Each row of numbers belongs to one of the things below and depends on some of the facts about them. Some rows are named. Which thing is each other row?

Some rows with their names:
[-18 -26 -26 -12   0 -23 -13 -12  11 -18  19  22   2  -9 -18  13  -3   5] -> fletar
[ -8 -26 -14 -33  -5  39  -5 -14 -15  -3 -17  31 -23   9 -13   7 -24 -11] -> groso
[  2 -12  -2  22 -22  20   8 -17 -35  23 -27 -19  -6   9  -8   0 -34  -4] -> meda
[ -4  16 -18   1  -7 -13  14   5  19   7   1  -6   3  -1  -8 -14  14  -4] -> grivem
[ -1   3  20  11 -33  38  17  16  -2   2 -19 -39  42   5 -15 -14   6 -14] -> flefevus
[ -3 -26 -22  -5  11 -26   4 -19   7 -24   6  18  12 -16 -29  -4   0   6] -> mikler
[  9 -11  28  11 -14  15  35 -10  11  18 -15 -24  19  -2  -6 -21   9   4] -> sutrur
[  3 -12  -2  -7  22 -19 -17 -43 -24 -12  20  30 -13  -6  18   8  11   2] -> klera
[ 15   4  -4  -3   0 -11 -20 -16 -25 -13   8   3  -8  -3  24  10   3 -11] -> labek
[-10  18  20   3  37 -15 -17  19  12  -2  21  11 -17   4   2  32   6  23] -> draden
[ 19  23  -4  -2  22 -22 -14   2   2  -5  10  -1  -2  -5 -15  -8   4 -13] -> lila
[ 24 -24  -2   0 -30  22  31 -31 -20  10 -19  -6  18  -3  16 -40  17 -22] -> klefil
[-12  14  -7   7 -27  24  18   0  -5  44 -11  -9   0  23 -20  -4  -9 -25] -> popidrir
[  8  13  28  15  13 -22  10  -2   7   1   3  -3  -7   6  42   3  -8  16] -> drikam
[-20 -30 -26 -11   1 -22  -3 -13  15 -22  10  24   3 -13 -20   2  -3   6] -> vikegun
[-18  15 -18  -1  -7  -7   1  20  34   2  12  -6  -7   6   3  -2  15  -6] -> sibe
[  5   7   6  -9   1  30  -6  41  31 -19 -24 -13   1  -7  27 -24  18  -4] -> faru
[  0   0  16 -15  13  -1  12  26  33  -7   1   8  10   1  24  -9  33  14] -> mipir
[-13  -2 -17  -5  -6  -4  -8   2   7  -8   7   3   7  -1 -19   5  -2  -1] -> grugro
[  6  -4  15   0  19 -14  11  19  32  -8  11  -9  14 -15  -7   0  22  16] -> kosoklem
[ 15 -44  -2   0 -28   9  30 -31 -24  10 -14   3  22  -5 -50  -5 -11  -5] -> maska
[ 42  -9  38  21  13  17  37   4 -16  22 -25 -17  22 -10 -47 -20 -13  16] -> zofal
[ 24  25  -7  11   3 -35  16   3  13 -13   6   9   9   9  -9 -23  -2 -16] -> graflan
[ -5  18  13  22 -13  12  -2  22   1   1  -9 -31  19  -8   5  -5   2  -4] -> guden
[ 26  -2  14  -1  -4  27  -8 -31 -53  20  -5  10  15   4 -24   5  -5 -32] -> bripe
[ 16  14  16  19   3   1  -8  26   5 -25   0 -22  33 -17  -5 -20  16   1] -> stete
[ -4   6   7   7 -18   9   3  33  21 -23 -15 -30  25  -8  11 -21  15  -2] -> feste
[  4   6  -1  13  -3 -28  -2 -23 -12 -13   2   0 -14  11  23  -6 -22   3] -> stina
[-36 -20 -33 -16  -2   0 -18  -7   1   0   1  30 -19   8   1  21  -7  12] -> gusti
[  9 -12   1  -7  10   2 -11 -14  -9 -18 -20 -15 -31  -1  30 -14 -11  -3] -> nale

Facts:
fomum: ψ sibe feste grivem griklibrum mipir mikler; λ a; θ j
tuvir: λ a; θ l
trubrelak: λ b; θ i
flemok: λ d; θ h
klefil: ψ drikor gufla dranan griklibrum flerus; λ b; θ k
pastukal: λ a; θ k
dritok: λ a; θ i
zofal: ψ fevo kosoklem graflan nagon stete lila mikler stuko; λ c; θ h
drikam: λ e; θ h
kosos: ψ datrubrin draden pobrol grikloska; λ c; Ξ grugro vavo; θ l
nale: λ d; Ξ klera fletar; θ k
griklibrum: λ c; θ l
daste: ψ sibe pobrol trubrelak vikegun steflala faru grikloska fletar; λ b; θ i
groso: ψ zison; λ d; Ξ grugro dranan grinul; θ j
brorofar: λ a; θ l
kistun: λ a; θ j
feste: λ g; θ l
lila: λ g; θ i
fevo: λ a; θ k
voskur: ψ drusi trine zison gusti klubor; λ c; θ l
vidos: λ e; Ξ fletar; θ k
fletar: λ a; θ j
datrubrin: λ e; θ i
meda: ψ gufla grinul griplus tuvir nibu; λ c; Ξ fletar; θ k
grikloska: λ a; Ξ vidos mipir; θ i
sibe: λ a; θ i
dranan: λ d; Ξ mipir tiflin; θ k
bripe: ψ pastukal vidos draden rativir klera grikloska klubor stuko; λ b; Ξ grikloska; θ k
gralis: λ a; θ h
drikor: λ b; Ξ mipir rativir meda fletar; θ l
skeplun: ψ pastukal draden lila fopu grikloska; λ b; θ h
pobrol: λ c; θ k
flefevus: ψ tragrum kistun vustamu steflala; λ a; θ l
tragrum: λ e; θ i
vustamu: λ d; θ i
dridra: ψ labek vidos pobrol grinul fopu; λ a; θ k
trine: λ b; θ j
nibu: λ b; θ j
stina: λ e; Ξ fletar; θ k
grinul: λ a; Ξ nale; θ h
flevi: ψ trine draden nobrin trubrelak tuvir toplus vavo; λ a; θ h
tiflin: λ a; Ξ skostuk; θ h
skostuk: λ a; Ξ vidos fletar; θ j
fopu: λ b; θ j
ruvar: λ c; θ i
stotik: λ d; θ h
mikler: λ a; θ j
stuko: λ b; Ξ groso trubrelak skostuk fletar; θ i
zison: λ d; θ j
kinol: λ b; θ k
dabri: λ g; θ k
sutrur: ψ drikor griklibrum faru; λ a; θ h
dabrol: λ a; θ j
mipir: λ b; θ h
guden: λ a; θ l
steflala: λ b; θ j
vikegun: λ a; Ξ rativir; θ j
klera: λ b; Ξ mipir; θ j
flerus: λ b; θ j
fiston: ψ gufla grinul drikam klera nale stina; λ a; θ h
griplus: λ b; θ h
popidrir: ψ sibe tragrum zison nibu gusti; λ a; θ i
gusti: λ f; Ξ mipir kosos meda klubor fletar; θ j
kosoklem: λ a; Ξ trubrelak grikloska; θ h
stete: λ a; θ l
draden: λ a; θ h
nobrin: λ a; θ h
graflan: λ e; θ i
klubor: λ a; Ξ vavo; θ h
grivem: λ a; θ i
grugro: λ a; Ξ trubrelak skostuk grikloska; θ k
labek: λ b; Ξ groso; θ k
flogok: λ g; θ i
drusi: λ c; Ξ fletar; θ i
rativir: λ f; Ξ vidos skostuk; θ j
vavo: λ e; Ξ vidos; θ l
gufla: λ a; θ i
nagon: λ a; θ j
maska: ψ dranan kistun kosoklem rativir vustamu vikegun steflala stotik; λ a; θ j
skete: ψ grugro trubrelak mipir rativir fletar; λ a; θ i
toplus: λ c; θ j
faru: λ d; θ l

Which thing is each row?
A row may be one of the things named above.
[-24 -15 -28   0  10 -15 -20  -9 -17   3   8  18 -21   0 -21  39 -31  11] : toplus
[  3 -35 -14 -15 -11  -9  20 -28  -3 -14  -4  16  -6 -16  29 -14  15   2] : flerus
[ -4  31 -20   2  24 -22 -24  13   8   2  26   4 -16   4  -8  13   7   1] : grikloska
[  6  -2  -3 -12  -7   6  -4 -15 -14   3  -5   2   5  -4  15  -2   7  -8] : kinol
[ 23 -23   5   9 -27  27  30 -31 -23  15 -28 -13  17  -5  13 -34   6 -19] : klefil
[ 20   6   6  -9 -21  32  19 -12 -15  44  -2   1  18  12 -14 -18  18 -38] : daste
[  6  -8  21 -19  19  14  17  22  30  -7 -19   7  -1  -7   7 -20  12  16] : stotik
[  9  -4  26 -17  19  25  14  17  11   4 -22   0 -19  -2  14 -15   3   4] : flemok
[ 20  18  24  30  -9  29  -6  23 -32  18 -16 -27  23  -4 -23   6 -22   3] : kosos
[ 16  -1  14  15  -5  12  -2 -32 -41  12  -1 -10   7  -2 -28   5 -26  -7] : dridra
[  6   0  -5   0  -7  10  -7 -18 -15  -2  -1   5  10  -3   9   3  16 -14] : kinol
[ 16  17  25  26 -17  32  -7  24 -39  13 -14 -28  15  -3 -29   4 -23  -6] : kosos
[ 39 -13  39  20  12  13  32   6 -17  18 -21 -25  22 -10 -47 -23 -13  16] : zofal
[  2   2  -5  25 -11   5   6  45  23 -16 -17 -30  13 -15  13 -25   2  16] : griklibrum
[ -4   4  -6  23  -4   5   8  49  20 -24 -15 -31  17 -16  23 -20  11  19] : griklibrum
[-21  24   8  13 -11   8 -25  31  11  -6   1 -27   0  -1  30  16  -2   3] : tuvir
[ -3   5  31   5  -7  34   4   1 -10  34  -4  -5   2  20 -18  17 -11   4] : flevi
[  5   2  10 -14   8  -2  12  23  27  -4   5   4  15  -7  19  -1  35  14] : mipir
[ 10   8   7   6 -17  15  21  -5 -13  28  -3  -4  14  13 -26  -8  -6 -22] : skete
[ 30  14   7  -9 -20  35  25 -10 -26  38  -1   0  16  13 -14 -22  14 -36] : daste
[-34 -21 -30 -35   6   8 -16  -1   6  -9   3  31 -33   8  10  15 -16  -1] : zison
[ 13  -7  17 -20  13  14  15  33  30  -3 -22   4  -5  -7   8 -23  22   8] : stotik
[ 14  -6  48  25   0  18  19 -21 -21  33  -8 -37  -6   1   9  -7  -9   8] : fiston
[  4  38  -5   6  13 -27  -7   5   0   4  16  15  -7  18   8   3 -11 -12] : datrubrin
[-17  24 -22   7   5  -7 -10  25   5  26  13   0 -23  14  -5  15  -9   0] : drusi
[-11  12 -13  13   5 -21   5  -2  19   9   9 -15 -17   0  35  -7   0  -5] : gufla
[ -4  12  25  -4   8  11   1   2   5  13   4  -5 -17  -3  45   0  21  15] : griplus
[  2  18  -3  12  15 -26 -15  -7 -12 -17  17  23   0   6   8  17 -13  -1] : vidos
[  4  -4   2  -6  13   8  -5 -13  -6 -11 -18   2 -35  -8  27 -10 -16 -11] : nale
[-17 -16 -23 -25  -8  -6 -13 -27  -2  -8   7  20 -20  -1  29  15  11   2] : nibu
[ 33  10  48  -5  14  29   8  -7 -28  26  -4   2  10  -2 -11   1  14   3] : skeplun
[ -7  18  -4   4 -28  23  16   0  -2  41  -7 -14   6  24 -21  -9 -12 -21] : popidrir
[ -9  28 -18 -15   3  -5  -9  12  11  11  24  18  -3  10  19   8  29 -18] : trubrelak
[-22  -4 -23 -26  -5  -6 -28 -14 -11  -4  18  43 -18  13  14  36   2  -2] : trine
[ -9 -34 -29 -26  -3 -14  -4 -12   6 -17   6  33   7 -10   6   2  21   0] : steflala
[  5   6 -11 -21   9   7  10  18  35  -5 -11  12 -17   8   6 -23  11 -14] : vustamu
[-13  26 -20   4 -12 -21   8  19  29   5   9  16  -2  28  11   6   1  -4] : tragrum
[-14  43  15   9 -13   8 -20  36  -6  -6   0  -2  10  20  21  12  -7  -3] : vavo
[ -3  11  25  -2  12   6  -1   3   5  12   2   4 -14   9  54   9  16  14] : griplus
[  8   5  13   9 -12  14   5  21  16 -17 -17 -32  25 -16  51 -27  30  -6] : drikor
[ 0 10 25 -2  4 10  5  6  9 13 -5  2 -8  6 47  3 26 11] : griplus
[  7  -5  14   7  13 -17  13  15  26 -16   6  -1  12 -15 -11  -4  17  15] : kosoklem
[  1  -8  14   0  23 -13  12  19  28  -9   4  -5  14 -12  -9 -15  18  23] : kosoklem
[ 20  23  -5  -8  25 -17  -7   2  -3   5  14  14   2 -10  10  -9  33 -19] : stuko
[ -1  19  -4   4  12 -31 -14 -10  -8 -15  11  12  -3  10   9  14 -17  -1] : vidos
[-13   9  26   9  19 -11  -7  11  13   0   7 -11 -27  -6  32  12   4  24] : grinul
[  2  -4  -3  -3 -10   3  -5 -11  -2  -5  -3 -13  -2  -4  -6  -5  -8 -13] : dabri
[ 12  -3 -10   3  11 -15  -2  -6  -1 -16   8  -2  18 -17 -22   0   2  -2] : fevo
[ -1 -21 -10 -18  -3   4   7   8  19 -25 -24   6  -8 -13   8 -26   5  -8] : dranan
[ -8  18  11  21 -31  46   0  34 -21  29 -22 -21  17  13 -13  11 -20  -1] : voskur

